Below is a small trained network, with its code and all its weights. Each question gives an input and a class and asks what happens when units are switched off, that is, made to give their printed mean instead of their output.

import numpy as np


def w(rows, s, z=0):
    codes = np.array(rows[::2]) - 128.0
    scale = np.full(codes.shape[1], s)
    scale[-1] = z or s
    return codes * scale


def norm(h):
    return h / np.sqrt((h * h).mean(-1, keepdims=True) + 1e-5)


def f(y):
    return y / 2 * (1 + np.tanh(0.7978845608 * (y + 0.044715 * y**3)))


def log_softmax(a):
    a = a - a.max(-1, keepdims=True)
    return a - np.log(np.exp(a).sum(-1, keepdims=True))


def net(x, mask):
    res = np.array(x, float).reshape(1, 7) / 4 @ E
    u = 0
    for l in range(2):
        y = f(norm(res) @ A[l][:, :-1].T + A[l][:, -1])
        res = res + np.where(mask[u : u + 3], y, B[l][:, -1]) @ B[l][:, :-1]
        u += 3
    return log_softmax(norm(res)[-1] @ U[:, :-1].T + U[:, -1])


A, B = {}, {}
E = w([
[168,126,166,181,101,103,134,151,139,105,124,124],'x0',
[137,94,83,244,212,102,124,184,170,209,230,183],'x1',
[209,174,120,144,80,96,85,143,130,115,112,170],'x2',
[135,236,130,132,148,14,179,169,69,105,161,75],'x3',
[91,66,59,253,82,118,152,73,7,57,147,120],'x4',
[130,168,130,122,221,198,24,111,135,19,117,73],'x5',
[122,122,147,184,181,52,123,22,131,179,24,160],'x6',
],0.0061)
A[0] = w([
[161,133,82,123,224,140,39,153,107,76,76,75,91],'L0N1',
[171,111,98,199,207,136,156,167,151,174,195,169,33],'L0N2',
[116,91,111,163,181,39,98,83,144,164,2,110,2],'L0N3',
],0.007,0.0042)
B[0] = w([
[128,63,113,176,158,31,112,116,124,163,144,94,241],'L0N1',
[202,135,153,116,150,179,145,93,66,119,74,97,255],'L0N2',
[178,145,10,23,141,171,113,197,173,89,152,126,207],'L0N3',
],0.014,0.0038)
A[1] = w([
[111,198,226,87,243,66,182,154,232,182,97,184,3],'L1N1',
[136,109,100,112,66,70,247,128,131,224,128,207,17],'L1N2',
[90,125,2,219,116,96,231,40,33,30,115,181,63],'L1N3',
],0.0057,0.0023)
B[1] = w([
[73,165,178,161,108,126,68,144,140,158,172,141,183],'L1N1',
[125,60,106,195,103,136,92,81,126,63,145,8,184],'L1N2',
[124,187,170,114,161,156,79,136,164,173,139,188,254],'L1N3',
],0.015,0.0046)
U = w([
[62,179,172,143,110,153,74,131,189,196,158,202,95],'0',
[129,36,62,189,108,48,130,68,131,107,154,46,66],'1',
[161,133,114,97,110,148,108,131,115,136,119,119,199],'2',
[136,127,139,96,133,153,159,123,147,107,153,158,247],'3',
[156,155,2,60,133,207,178,229,140,60,191,122,3],'4',
[167,154,190,66,155,171,210,39,41,102,9,121,82],'5',
[113,125,115,107,127,149,122,134,128,152,148,126,94],'6',
],0.0077,0.0043)

Each question gives the input, the list of numbers given to net, and the class t.
The units are the neurons (one row each of A and B). Each row of codes is followed by its name. A weight is (code - 128) times the scale printed after its matrix; where a second scale follows, it is the last column's (A, B and U).
mask holds one flag per neuron, layer by layer. A switched-off neuron (its flag False) gives its mean, the last column of its row in B, instead of its output. The means were averaged over made-up inputs and are rounded, as every weight is.
A unit's drop is (log p(t) with every unit on - log p(t) with that unit switched off) / (log p(t) with every unit on - log p(t) with every unit switched off).
The circuit of an input: a set's keep is (log p(t) with only the set's units on - log p(t) with every unit switched off) / (log p(t) with every unit on - log p(t) with every unit switched off). Starting from all 6 units, units are removed one at a time, each time the one whose removal leaves the highest keep (on an exact tie, the one counted first), for as long as the keep stays at least 0.8.
units of the circuit, in order: the units of the circuit, biggest drop first
unit that matters most: the unit with the biggest drop
top k neurons: the k neurons with the biggest drops, biggest first
k most important neurons of layer l: the k neurons of layer l with the biggest drops, biggest first
drop of u: that unit's drop, to one decimal
input [-3,4,-1,-4,-4,3,6], class 4: unit that matters most -> L0N3
input [-1,-6,-4,4,-8,-7,-2], class 0: top 4 neurons -> [L1N1, L0N1, L0N2, L0N3]
input [7,7,-6,-4,8,5,5], class 0: 2 most important neurons of layer 1 -> [L1N3, L1N2]
input [-2,-2,-8,-8,-4,8,-2], class 1: units of the circuit, in order -> [L0N1, L1N3]
input [3,-3,7,-4,-7,-8,0], class 1: top 2 neurons -> [L1N2, L1N3]
input [-5,-7,-1,2,-7,5,-2], class 0: 2 most important neurons of layer 1 -> [L1N1, L1N2]
input [-5,5,5,2,7,5,5], class 0: top 2 neurons -> [L1N3, L1N2]
input [2,-7,-5,-3,7,-1,-3], class 0: top 3 neurons -> [L1N3, L0N2, L0N3]
input [0,8,3,2,1,-7,1], class 5: top 2 neurons -> [L0N2, L0N1]
input [3,-2,1,4,-4,6,-5], class 1: 2 most important neurons of layer 0 -> [L0N1, L0N3]
input [8,-2,-2,-7,-7,-8,1], class 1: top 2 neurons -> [L1N2, L1N3]
input [2,-7,-1,-3,8,8,-6], class 0: units of the circuit, in order -> [L1N3, L0N2, L0N3]
input [-7,-8,-6,-2,-8,8,6], class 0: units of the circuit, in order -> [L1N1, L0N2]
input [-6,-3,-8,-1,5,-7,8], class 4: top 2 neurons -> [L0N3, L0N1]
input [-4,-7,-3,2,3,-8,7], class 1: unit that matters most -> L1N2
input [4,-7,4,-5,-3,7,3], class 1: top 3 neurons -> [L0N1, L1N3, L0N2]
input [2,2,-4,1,8,7,0], class 0: top 2 neurons -> [L1N3, L1N2]
input [-3,-3,3,0,0,-6,-6], class 1: 2 most important neurons of layer 0 -> [L0N3, L0N2]
input [-6,1,0,7,-3,7,-5], class 1: top 3 neurons -> [L0N1, L1N3, L0N3]
input [8,-5,5,-4,2,8,0], class 1: 2 most important neurons of layer 0 -> [L0N1, L0N2]
input [2,1,-8,6,8,5,7], class 0: most important neuron of layer 1 -> [L1N3]
input [6,7,2,0,-6,5,-3], class 5: 2 most important neurons of layer 0 -> [L0N2, L0N3]
input [-3,8,1,-2,3,1,8], class 4: drop of L0N3 -> 0.9
input [2,1,4,-4,-6,-6,8], class 4: drop of L0N1 -> 0.1
